Moves between states:
λ: z520->z390, z975->z815, z153->z324, z439->z623, z776->z847, z280->z848, z16->z14, z704->z285, z194->z676, z592->z424, z165->z480, z404->z362, z392->z888, z997->z892, z839->z776, z440->z165, z892->z787, z222->z110, z544->z288, z787->z887, z167->z977, z120->z839, z426->z666, z285->z118, z249->z501, z911->z59, z241->z774, z940->z645, z676->z530, z760->z16, z845->z704, z626->z255, z143->z760, z847->z153, z480->z429, z937->z31, z323->z716, z25->z549, z774->z514, z848->z443, z220->z544, z202->z898, z118->z44, z750->z351, z815->z498, z489->z39, z977->z937, z109->z334, z716->z241, z770->z109, z639->z592, z643->z200, z31->z997, z234->z770, z887->z75, z59->z988, z718->z404, z39->z440, z288->z940, z943->z718, z501->z220, z390->z447, z514->z837, z110->z261, z498->z486, z124->z943, z530->z520, z334->z924, z924->z53, z115->z733, z200->z426, z733->z194, z740->z911, z141->z750, z429->z439, z53->z975, z645->z114, z607->z167, z114->z280, z237->z489, z666->z115, z608->z297, z75->z249, z261->z740, z850->z392, z623->z863, z905->z222, z362->z599, z888->z607, z351->z25, z486->z600, z988->z850, z424->z323, z255->z143, z447->z202, z324->z639, z599->z237, z898->z845, z600->z900, z14->z234, z555->z124, z900->z120, z44->z555, z837->z608, z297->z905, z549->z626, z863->z141, z443->z643
ω: z520->z200, z975->z16, z153->z498, z439->z599, z776->z975, z280->z249, z16->z750, z704->z676, z194->z848, z592->z900, z165->z718, z404->z704, z392->z222, z997->z850, z839->z53, z440->z943, z892->z392, z222->z716, z544->z997, z787->z888, z167->z740, z120->z924, z426->z940, z285->z530, z249->z977, z911->z837, z241->z847, z940->z787, z676->z443, z760->z141, z845->z194, z626->z439, z143->z863, z847->z815, z480->z404, z937->z59, z323->z839, z25->z480, z774->z153, z848->z501, z220->z31, z202->z115, z118->z520, z750->z440, z815->z14, z489->z555, z977->z911, z109->z626, z716->z776, z770->z549, z639->z600, z643->z544, z31->z988, z234->z25, z887->z607, z59->z608, z718->z845, z39->z124, z288->z892, z943->z898, z501->z937, z390->z426, z514->z324, z110->z241, z498->z234, z124->z202, z530->z643, z334->z255, z924->z143, z115->z114, z200->z288, z733->z280, z740->z514, z141->z39, z429->z362, z53->z760, z645->z887, z607->z261, z114->z75, z237->z44, z666->z645, z608->z592, z75->z167, z261->z774, z850->z905, z623->z237, z905->z323, z362->z285, z888->z110, z351->z165, z486->z770, z988->z297, z424->z120, z255->z623, z447->z666, z324->z486, z599->z118, z898->z733, z600->z109, z14->z351, z555->z447, z900->z334, z44->z390, z837->z639, z297->z424, z549->z429, z863->z489, z443->z220
η: z520->z676, z975->z924, z153->z776, z439->z480, z776->z120, z280->z645, z16->z143, z704->z898, z194->z115, z592->z324, z165->z39, z404->z943, z392->z988, z997->z937, z839->z900, z440->z489, z892->z31, z222->z297, z544->z501, z787->z997, z167->z888, z120->z600, z426->z643, z285->z845, z249->z887, z911->z261, z241->z323, z940->z544, z676->z733, z760->z255, z845->z202, z626->z25, z143->z626, z847->z839, z480->z440, z937->z167, z323->z592, z25->z750, z774->z716, z848->z114, z220->z249, z202->z390, z118->z704, z750->z863, z815->z53, z489->z599, z977->z607, z109->z234, z716->z424, z770->z14, z639->z153, z643->z848, z31->z977, z234->z16, z887->z892, z59->z740, z718->z124, z39->z237, z288->z220, z943->z555, z501->z75, z390->z530, z514->z241, z110->z905, z498->z975, z124->z44, z530->z194, z334->z770, z924->z109, z115->z426, z200->z443, z733->z666, z740->z110, z141->z623, z429->z165, z53->z334, z645->z288, z607->z392, z114->z940, z237->z362, z666->z200, z608->z514, z75->z787, z261->z222, z850->z59, z623->z429, z905->z608, z362->z718, z888->z850, z351->z141, z486->z815, z988->z911, z424->z639, z255->z549, z447->z520, z324->z847, z599->z404, z898->z447, z600->z498, z14->z760, z555->z118, z900->z486, z44->z285, z837->z774, z297->z837, z549->z351, z863->z439, z443->z280
δ: z520->z530, z975->z53, z153->z847, z439->z429, z776->z839, z280->z114, z16->z760, z704->z845, z194->z733, z592->z639, z165->z440, z404->z718, z392->z850, z997->z31, z839->z120, z440->z39, z892->z997, z222->z905, z544->z220, z787->z892, z167->z607, z120->z900, z426->z200, z285->z704, z249->z75, z911->z740, z241->z716, z940->z288, z676->z194, z760->z143, z845->z898, z626->z549, z143->z255, z847->z776, z480->z165, z937->z977, z323->z424, z25->z351, z774->z241, z848->z280, z220->z501, z202->z447, z118->z285, z750->z141, z815->z975, z489->z237, z977->z167, z109->z770, z716->z323, z770->z234, z639->z324, z643->z443, z31->z937, z234->z14, z887->z787, z59->z911, z718->z943, z39->z489, z288->z544, z943->z124, z501->z249, z390->z520, z514->z774, z110->z222, z498->z815, z124->z555, z530->z676, z334->z109, z924->z334, z115->z666, z200->z643, z733->z115, z740->z261, z141->z863, z429->z480, z53->z924, z645->z940, z607->z888, z114->z645, z237->z599, z666->z426, z608->z837, z75->z887, z261->z110, z850->z988, z623->z439, z905->z297, z362->z404, z888->z392, z351->z750, z486->z498, z988->z59, z424->z592, z255->z626, z447->z390, z324->z153, z599->z362, z898->z202, z600->z486, z14->z16, z555->z44, z900->z600, z44->z118, z837->z514, z297->z608, z549->z25, z863->z623, z443->z848
β: z520->z426, z975->z14, z153->z486, z439->z237, z776->z815, z280->z501, z16->z351, z704->z530, z194->z443, z592->z120, z165->z404, z404->z285, z392->z110, z997->z392, z839->z975, z440->z718, z892->z888, z222->z241, z544->z892, z787->z607, z167->z911, z120->z53, z426->z645, z285->z520, z249->z937, z911->z608, z241->z153, z940->z887, z676->z643, z760->z750, z845->z676, z626->z623, z143->z141, z847->z498, z480->z362, z937->z988, z323->z776, z25->z429, z774->z324, z848->z220, z220->z997, z202->z733, z118->z390, z750->z165, z815->z234, z489->z124, z977->z59, z109->z255, z716->z847, z770->z626, z639->z900, z643->z288, z31->z850, z234->z549, z887->z167, z59->z297, z718->z704, z39->z943, z288->z787, z943->z845, z501->z31, z390->z666, z514->z639, z110->z774, z498->z770, z124->z898, z530->z200, z334->z143, z924->z760, z115->z280, z200->z940, z733->z848, z740->z837, z141->z440, z429->z599, z53->z16, z645->z75, z607->z740, z114->z249, z237->z555, z666->z114, z608->z424, z75->z977, z261->z514, z850->z222, z623->z489, z905->z716, z362->z118, z888->z261, z351->z480, z486->z109, z988->z905, z424->z839, z255->z863, z447->z115, z324->z600, z599->z44, z898->z194, z600->z334, z14->z25, z555->z202, z900->z924, z44->z447, z837->z592, z297->z323, z549->z439, z863->z39, z443->z544
ρ: z520->z447, z975->z498, z153->z639, z439->z863, z776->z153, z280->z443, z16->z234, z704->z118, z194->z530, z592->z323, z165->z429, z404->z599, z392->z607, z997->z787, z839->z847, z440->z480, z892->z887, z222->z261, z544->z940, z787->z75, z167->z937, z120->z776, z426->z115, z285->z44, z249->z220, z911->z988, z241->z514, z940->z114, z676->z520, z760->z14, z845->z285, z626->z143, z143->z16, z847->z324, z480->z439, z937->z997, z323->z241, z25->z626, z774->z837, z848->z643, z220->z288, z202->z845, z118->z555, z750->z25, z815->z486, z489->z440, z977->z31, z109->z924, z716->z774, z770->z334, z639->z424, z643->z426, z31->z892, z234->z109, z887->z249, z59->z850, z718->z362, z39->z165, z288->z645, z943->z404, z501->z544, z390->z202, z514->z608, z110->z740, z498->z600, z124->z718, z530->z390, z334->z53, z924->z975, z115->z194, z200->z666, z733->z676, z740->z59, z141->z351, z429->z623, z53->z815, z645->z280, z607->z977, z114->z848, z237->z39, z666->z733, z608->z905, z75->z501, z261->z911, z850->z888, z623->z141, z905->z110, z362->z237, z888->z167, z351->z549, z486->z900, z988->z392, z424->z716, z255->z760, z447->z898, z324->z592, z599->z489, z898->z704, z600->z120, z14->z770, z555->z943, z900->z839, z44->z124, z837->z297, z297->z222, z549->z255, z863->z750, z443->z200

In the rows, 140 means zero.

The rows follow the links: the fewer symbols apart two states are, the more alike their rows tend to be.

Each row is also shifted at random along 4 hidden directions that mean nothing.

Some states, each with a row of numbers:
z940: 89 231 151 159 169 136 139 130 175 130 151 125 146 131 132 133 118 155 161 163 145 144 139 124 142 128 130 134 138 123 101 132 136 137 143 163 121 126 117 112 147 107 148 149 164 127 150 145 147 144 133 152 123 146 132 98 151 117 148 138 173
z900: 187 148 127 132 123 136 145 112 130 147 159 154 132 142 126 145 170 137 147 145 119 139 153 134 135 151 143 119 144 133 165 132 115 126 153 112 145 167 158 174 128 162 142 144 143 145 120 149 141 137 149 155 125 149 140 177 164 126 124 156 119
z888: 102 110 146 147 133 143 153 139 153 121 169 129 144 128 135 133 126 137 150 154 153 129 120 135 138 131 161 150 137 166 122 149 158 130 156 155 135 117 141 126 123 112 156 140 127 113 150 153 133 156 131 156 125 129 139 119 135 151 159 157 141
z592: 140 154 134 146 151 142 157 145 107 103 157 124 151 185 168 148 133 141 138 177 168 117 184 138 152 126 159 153 135 126 172 166 156 134 138 159 139 113 92 168 137 181 178 144 136 143 178 114 139 126 125 159 133 170 153 172 119 142 119 142 143
z997: 37 147 149 119 150 156 155 162 156 151 154 172 157 131 156 131 115 139 140 167 142 138 134 169 143 157 151 164 140 162 116 111 131 123 141 150 158 148 131 130 109 106 164 127 200 118 124 104 152 138 139 162 121 119 150 109 114 141 154 144 171
z676: 216 194 148 155 142 105 123 133 177 115 134 121 145 143 128 121 135 142 143 145 143 126 161 102 147 135 88 99 136 151 115 130 139 110 139 153 124 135 117 122 126 151 123 155 139 142 132 164 159 161 138 193 133 173 131 110 197 122 121 176 178
z44: 109 129 148 116 161 135 128 160 124 139 101 151 149 176 159 147 117 112 134 128 166 140 167 155 148 154 125 154 136 135 134 156 146 160 110 167 168 122 121 127 163 180 139 137 134 159 141 123 131 127 134 115 173 159 167 137 128 158 123 116 146
z770: 96 233 124 156 173 154 138 103 144 150 137 138 142 124 127 125 174 170 160 161 134 159 143 116 139 130 121 130 139 89 165 126 134 130 138 119 118 156 132 178 137 109 138 139 174 165 142 132 156 149 163 156 123 139 120 166 143 118 142 137 142
z520: 105 119 152 157 119 115 129 165 152 136 121 130 144 151 147 147 126 155 121 122 129 134 154 162 143 129 115 126 144 175 122 117 141 132 132 138 125 159 144 117 134 179 123 142 156 140 154 137 147 133 133 150 154 153 128 119 145 137 121 154 160
z439: 106 113 131 144 136 154 125 130 146 153 115 153 132 112 130 115 169 160 142 123 135 144 121 123 135 138 102 138 143 150 152 142 153 117 131 123 129 164 164 162 109 108 117 125 143 164 126 135 149 159 178 164 147 118 127 152 137 149 152 160 136
z390: 129 135 150 164 126 111 127 165 158 126 122 120 144 152 150 142 131 154 118 121 137 132 156 143 146 125 112 118 141 164 127 128 147 132 134 144 122 146 133 118 137 173 121 148 139 143 153 147 152 141 129 157 154 162 127 119 160 136 121 157 167
z607: 127 116 146 140 137 150 153 142 155 131 167 140 138 126 138 126 124 143 150 159 151 131 125 124 139 138 156 149 136 165 121 154 154 123 156 158 137 132 141 130 114 108 157 133 129 116 141 139 142 157 151 161 122 126 139 116 131 149 155 156 151
z498: 156 191 127 125 141 142 141 95 132 139 152 152 136 142 119 140 165 129 166 155 136 138 154 116 132 156 133 124 140 113 160 143 116 126 146 128 149 146 142 175 133 144 145 146 141 153 116 152 139 138 149 161 124 154 145 173 168 121 133 152 119
z988: 174 97 146 156 135 144 157 129 140 117 169 117 144 140 130 138 122 145 158 151 159 127 128 140 135 123 173 154 137 156 123 157 171 144 155 158 130 112 146 131 138 128 161 141 113 116 168 160 120 151 123 135 132 134 137 128 125 159 155 146 123
z440: 129 128 133 149 162 160 130 111 136 142 106 147 146 139 125 115 147 171 171 139 158 141 147 139 129 125 103 154 135 141 131 142 172 122 116 143 127 149 150 162 114 127 132 118 166 168 159 122 129 150 172 155 152 127 130 150 102 155 142 144 128
z863: 140 125 132 135 131 155 124 132 137 121 121 132 139 121 142 132 160 122 134 123 153 125 116 121 146 148 104 143 138 137 170 152 143 128 132 133 147 113 127 159 126 99 122 149 115 166 126 157 146 151 139 164 158 131 147 152 158 146 164 163 138
z114: 149 115 155 137 121 146 149 166 137 167 133 154 114 147 142 182 105 153 145 125 113 156 130 154 132 140 176 169 148 171 98 172 118 170 134 170 146 163 175 103 153 151 146 139 114 122 163 125 116 95 163 88 157 117 141 112 86 133 147 108 125
z234: 128 216 124 147 176 171 143 114 123 146 125 150 142 144 145 139 155 169 163 168 143 151 153 133 137 132 129 160 137 98 163 146 138 135 122 140 128 150 123 180 132 118 156 133 178 168 162 104 143 124 164 146 135 132 134 172 97 123 144 122 134
z153: 189 134 131 146 136 148 157 139 105 124 152 142 139 175 158 151 145 155 140 167 146 123 179 148 141 132 158 150 140 143 168 156 144 127 139 143 135 149 126 174 118 186 170 135 150 141 170 107 137 121 148 158 132 155 141 179 107 138 117 146 131
z905: 109 142 141 129 163 132 153 127 140 145 177 139 163 148 132 124 139 123 146 159 157 148 147 158 140 148 177 132 138 117 141 115 155 158 160 126 151 126 141 138 166 152 158 139 162 121 127 156 136 165 104 124 119 151 149 145 164 158 136 129 133
z124: 190 149 143 120 170 127 123 142 148 155 105 152 144 150 140 122 139 122 138 126 156 154 155 125 141 155 112 129 138 123 135 150 152 152 124 151 157 141 135 131 163 162 121 134 130 161 114 141 144 156 155 126 160 154 149 136 163 155 128 126 150
z776: 222 98 131 137 113 149 156 143 95 134 148 147 130 171 153 168 147 144 138 148 132 127 166 162 139 140 169 158 142 156 171 158 131 138 141 136 149 152 150 172 126 188 165 137 134 141 161 117 125 108 141 137 142 145 148 184 105 139 121 141 110
z285: 123 157 149 127 168 131 128 160 134 128 103 142 146 176 163 137 115 129 136 142 168 133 175 130 150 145 113 148 135 135 131 170 152 148 110 180 155 120 105 129 153 176 144 137 131 159 148 117 143 133 147 139 163 165 159 131 135 150 119 127 164
z760: 220 166 128 154 142 159 133 143 128 142 132 127 135 126 150 150 166 145 126 133 134 147 120 132 147 132 134 150 143 109 184 147 135 152 136 124 132 128 127 166 151 108 133 151 127 161 152 140 148 131 141 127 146 129 134 167 134 129 160 132 136
z489: 67 111 138 158 145 140 121 118 139 132 110 125 162 137 122 128 148 147 159 117 152 139 132 169 133 121 111 140 140 140 136 105 172 145 127 119 128 126 155 142 145 132 119 138 167 162 160 163 124 154 113 135 165 139 130 144 137 160 147 142 117
z514: 129 147 135 126 164 131 156 141 133 159 170 156 141 150 147 123 148 131 129 161 149 153 159 129 144 152 176 127 140 118 159 147 146 149 157 136 150 150 132 150 158 167 157 133 135 125 121 134 154 162 145 130 116 155 148 157 158 152 122 128 147
z544: 173 181 151 153 154 149 149 155 159 146 145 138 132 133 148 151 112 161 145 156 134 149 134 138 141 129 155 159 141 143 105 149 135 148 139 167 128 140 133 113 146 117 154 141 148 123 162 123 143 122 151 128 134 131 136 105 108 127 153 122 164
z200: 165 150 152 111 136 146 147 137 143 155 120 180 127 160 132 159 104 140 170 149 129 140 160 144 126 161 138 162 141 172 86 162 112 134 123 178 164 169 158 122 120 165 154 129 151 135 133 110 118 104 179 136 148 134 157 115 100 129 125 129 135
z220: 138 210 152 142 172 157 151 148 156 132 140 142 152 148 154 142 102 155 159 178 154 142 147 145 144 133 145 168 135 133 106 140 141 138 131 177 135 126 105 120 135 112 169 139 181 129 165 105 143 124 142 146 130 134 144 106 101 127 150 126 172
z847: 166 125 127 146 126 140 155 139 115 146 156 152 137 156 147 143 158 164 133 154 127 138 168 155 138 135 157 136 142 149 165 131 136 123 147 120 133 176 151 174 117 182 155 130 164 140 150 114 143 129 153 155 126 148 132 178 120 134 115 150 130
z975: 70 157 127 132 125 147 139 112 119 141 146 142 134 146 127 164 162 127 156 136 125 140 140 148 133 154 150 140 145 123 164 136 111 151 144 119 153 139 155 166 152 148 140 154 134 150 131 160 124 120 126 124 142 141 147 175 150 126 142 137 102
z59: 145 100 143 159 141 143 156 129 146 148 173 135 142 131 122 124 135 161 156 148 143 145 128 146 130 122 174 143 140 156 120 134 171 141 162 136 122 149 170 133 132 131 155 128 145 112 155 149 129 160 141 134 120 128 127 130 122 161 146 141 125
z787: 106 150 153 138 128 135 140 167 166 112 166 112 160 125 157 152 119 104 117 140 151 125 108 159 155 148 152 142 139 146 135 118 132 149 156 143 152 88 107 105 153 96 144 165 139 115 130 171 150 146 75 146 135 140 154 103 175 139 171 153 169
z443: 158 125 157 128 114 132 140 147 146 148 135 148 118 145 129 175 113 126 148 121 116 144 134 142 133 153 156 149 147 169 98 164 108 158 139 168 154 146 166 104 154 156 135 152 102 124 137 153 118 109 148 110 154 136 149 112 135 129 142 127 128
z733: 100 146 153 135 123 117 131 143 161 137 127 146 145 146 129 145 122 138 144 131 127 133 152 160 136 148 113 121 142 173 99 101 121 123 134 139 143 158 150 116 126 165 128 146 176 136 126 151 141 132 126 162 147 155 138 110 159 126 124 158 153
z261: 180 131 143 148 159 138 156 115 143 131 177 124 155 142 123 126 134 136 163 160 162 138 141 145 137 131 174 140 136 129 129 133 169 149 159 140 138 117 141 134 158 138 160 139 143 120 148 163 126 165 112 133 121 145 140 137 149 159 143 137 125
z645: 144 165 152 153 141 139 144 151 163 169 142 151 119 126 132 151 119 168 146 140 114 164 130 129 131 134 158 146 146 151 97 151 125 150 144 156 128 173 168 109 146 131 141 136 135 119 146 130 138 125 176 121 133 125 125 104 115 126 145 123 153
z750: 104 107 134 126 120 156 127 151 127 123 119 133 146 125 153 151 158 109 122 115 146 125 112 153 151 153 119 153 143 142 180 137 133 143 131 124 157 107 128 157 137 104 125 153 125 165 127 153 143 136 114 144 164 128 157 157 150 145 168 152 133

From each start, follow one symbol. Which state do you reach?
Answer with the state's name.
new walk
143 154 153 159 138 115 127 160 147 98 120 106 152 169 158 148 119 135 127 135 160 115 163 134 154 125 106 130 136 150 133 150 154 136 126 169 130 104 100 118 147 171 134 157 121 149 167 150 146 135 115 160 159 175 142 121 158 139 127 152 169
β
z115
new walk
156 126 141 136 158 133 156 126 143 155 180 143 152 137 126 121 145 137 147 154 148 155 140 151 137 143 180 129 139 124 135 120 158 151 164 125 144 144 157 135 161 147 153 133 153 116 127 154 137 168 124 123 115 144 138 143 159 160 136 129 132
δ
z905
new walk
144 173 129 151 140 148 124 140 148 144 137 126 146 106 147 134 178 138 117 126 130 147 111 138 149 142 116 123 141 109 187 108 132 140 146 99 129 133 130 161 146 92 112 152 155 160 124 156 168 155 122 151 140 132 132 159 173 128 164 150 150
δ
z626
new walk
135 126 134 172 143 130 117 111 164 148 122 123 145 108 109 109 171 162 148 113 138 150 117 123 134 119 100 110 141 132 139 116 171 132 142 108 108 151 168 145 138 114 97 136 142 160 136 180 146 180 147 152 147 135 113 141 173 151 148 160 133
ρ
z165
new walk
97 97 140 143 132 166 130 126 108 96 103 118 156 161 146 156 128 125 165 132 173 106 137 161 141 129 117 183 136 149 151 163 166 145 110 159 148 81 119 152 131 127 145 147 125 169 182 148 106 121 110 137 181 137 160 156 103 158 159 143 107
η
z440
new walk
151 171 128 154 140 152 138 121 127 152 139 133 125 130 133 154 169 153 145 133 123 155 130 126 137 132 146 139 144 106 171 154 128 153 142 123 131 147 152 164 155 127 135 148 122 156 149 149 139 129 155 123 140 132 130 171 136 126 152 127 117
ω
z626
new walk
58 210 126 152 167 164 138 119 135 152 129 145 150 128 140 133 163 170 152 158 134 156 142 152 139 128 123 144 141 101 165 109 138 136 131 115 123 156 132 174 136 111 143 135 200 166 152 115 155 136 149 147 133 130 125 165 121 123 146 128 143
λ
z234
new walk
189 150 142 131 171 127 120 127 150 155 109 147 149 141 126 113 146 130 149 123 156 153 148 133 138 148 105 124 137 118 131 134 156 151 125 137 147 139 143 134 163 150 114 131 144 162 116 154 143 168 145 129 155 153 143 137 170 156 130 129 142
δ
z943
new walk
96 151 142 124 170 126 126 158 154 184 106 178 136 146 146 110 141 158 129 134 135 167 165 128 139 152 110 121 141 140 125 135 146 135 122 144 141 193 151 135 139 174 122 113 167 155 116 101 163 159 197 140 146 144 132 131 139 150 110 127 171
η
z704
new walk
137 142 143 158 158 137 154 112 155 130 179 120 157 129 120 113 137 153 164 164 160 140 135 136 133 123 162 131 137 135 121 123 173 135 161 137 122 125 145 136 139 124 155 136 154 119 151 161 131 174 124 147 111 143 130 129 151 154 146 149 134
ρ
z988
new walk
141 135 134 126 133 161 129 145 130 127 118 140 146 127 156 141 157 116 127 130 149 127 120 144 150 154 114 153 139 133 179 140 133 137 131 129 157 115 119 162 130 102 129 146 136 166 123 141 151 139 128 155 156 130 154 157 148 142 165 151 141
η
z141
new walk
143 121 143 134 166 146 126 123 134 158 99 155 154 147 128 121 141 149 162 127 155 152 150 167 130 140 116 147 138 135 125 122 162 149 115 132 143 149 158 142 148 152 127 120 175 168 143 131 124 147 146 121 163 136 141 143 119 164 134 122 122
β
z118
new walk
185 92 153 157 110 116 124 184 135 119 118 114 129 161 162 163 124 135 104 107 139 130 146 139 153 126 133 135 144 167 142 169 146 157 132 161 135 128 132 111 160 186 120 155 84 143 166 151 140 126 130 125 171 161 139 129 145 148 127 140 151
ω
z115
new walk
168 157 131 110 142 160 154 107 103 142 138 172 132 168 135 158 146 134 173 166 138 130 170 145 129 162 150 163 140 131 151 161 113 132 128 147 164 152 145 182 122 165 167 135 155 154 134 115 117 107 160 144 138 143 162 184 108 126 125 136 106
η
z815
new walk
116 129 143 154 150 145 156 125 160 143 172 139 143 123 123 110 134 168 161 164 148 143 130 128 131 125 158 139 140 155 115 135 171 121 157 142 121 150 157 138 115 115 155 124 155 116 148 140 138 170 155 161 110 127 123 124 129 153 148 153 143
ω
z905
new walk
109 109 137 145 136 137 157 164 113 143 165 140 134 165 163 151 146 143 113 148 141 141 163 146 149 135 180 141 143 137 173 156 149 151 152 136 140 148 132 156 153 186 158 138 120 131 158 120 146 133 138 127 134 152 141 172 128 151 120 130 138
λ
z716
new walk
58 156 131 160 145 128 152 141 134 134 164 131 152 153 147 127 158 164 124 162 140 137 168 146 145 125 148 117 139 129 170 112 151 122 155 115 122 160 127 167 128 172 151 138 176 137 153 128 160 155 132 168 116 160 125 168 153 136 116 156 153
η
z153
